Here is a tiny trained network, its code and every weight. The questions are about switching its units off for an input and a class, where a switched-off unit gives its printed mean instead of its output.

import numpy as np


def w(rows, s, z=0):
    codes = np.array(rows[::2]) - 128.0
    scale = np.full(codes.shape[1], s)
    scale[-1] = z or s
    return codes * scale


def f(y):
    return y / 2 * (1 + np.tanh(0.7978845608 * (y + 0.044715 * y**3)))


def log_softmax(a):
    a = a - a.max(-1, keepdims=True)
    return a - np.log(np.exp(a).sum(-1, keepdims=True))


def net(x, mask):
    res = np.array(x, float).reshape(1, 4) / 4 @ E
    y = f(res @ A[0][:, :-1].T + A[0][:, -1])
    res = res + np.where(mask, y, B[0][:, -1]) @ B[0][:, :-1]
    return log_softmax(res[-1] @ U[:, :-1].T + U[:, -1])


A, B = {}, {}
E = w([
[66,100,2,172],'x0',
[94,157,125,152],'x1',
[250,53,111,7],'x2',
[106,148,122,146],'x3',
],0.0065)
A[0] = w([
[149,95,113,77,89],'n0',
[166,157,104,38,144],'n1',
[118,101,82,143,105],'n2',
[166,187,127,118,77],'n3',
[161,172,201,136,146],'n4',
[83,116,6,188,220],'n5',
[126,118,139,119,4],'n6',
],0.015,0.0038)
B[0] = w([
[52,142,114,117,180],'n0',
[101,201,62,132,211],'n1',
[230,12,201,95,149],'n2',
[209,103,65,220,133],'n3',
[254,158,48,107,197],'n4',
[202,167,108,69,254],'n5',
[123,33,100,218,114],'n6',
],0.0076,0.0093)
U = w([
[243,109,123,146,98],'0',
[121,162,165,78,215],'1',
[63,201,53,130,128],'2',
[173,126,95,162,144],'3',
[88,78,190,141,92],'4',
[10,11,238,192,2],'5',
],0.013,0.0065)

Each question gives the input, the list of numbers given to net, and the class t.
The units are the neurons (one row each of A and B). Each row of codes is followed by its name. A weight is (code - 128) times the scale printed after its matrix; where a second scale follows, it is the last column's (A, B and U).
mask holds one flag per neuron, in row order. A switched-off neuron (its flag False) gives its mean, the last column of its row in B, instead of its output. The means were averaged over made-up inputs and are rounded, as every weight is.
A unit's drop is (log p(t) with every unit on - log p(t) with that unit switched off) / (log p(t) with every unit on - log p(t) with every unit switched off).
The circuit of an input: a set's keep is (log p(t) with only the set's units on - log p(t) with every unit switched off) / (log p(t) with every unit on - log p(t) with every unit switched off). Starting from all 7 units, units are removed one at a time, each time the one whose removal leaves the highest keep (on an exact tie, the one counted first), for as long as the keep stays at least 0.8.
circuit, biggest first: the units of the circuit, biggest drop first
most important unit: the unit with the biggest drop
k most important neurons: the k neurons with the biggest drops, biggest first
drop when u is switched off: that unit's drop, to one decimal
input [5,2,0,-1], class 0: circuit, biggest first -> (n5, n2)
input [7,-4,-7,3], class 0: circuit, biggest first -> (n5, n2)
input [-3,4,4,-1], class 2: 2 most important neurons -> (n2, n1)
input [1,-4,6,-3], class 2: circuit, biggest first -> (n1, n0)
input [-2,-5,7,-8], class 1: most important unit -> n4
input [3,1,-3,5], class 1: 3 most important neurons -> (n4, n1, n5)
input [8,-6,1,6], class 0: 2 most important neurons -> (n2, n5)
input [2,8,8,2], class 2: 2 most important neurons -> (n1, n0)
input [5,-6,-2,8], class 1: 2 most important neurons -> (n4, n3)
input [0,-6,-7,8], class 1: 2 most important neurons -> (n1, n5)
input [4,5,2,7], class 1: 2 most important neurons -> (n4, n3)
input [7,0,3,4], class 0: drop when n5 is switched off -> 0.3
input [-6,-4,-6,-3], class 0: drop when n4 is switched off -> 1.0
input [6,3,1,1], class 0: drop when n4 is switched off -> -0.1
input [-2,-3,6,2], class 2: drop when n1 is switched off -> 0.3
input [-8,-6,-6,8], class 0: most important unit -> n4
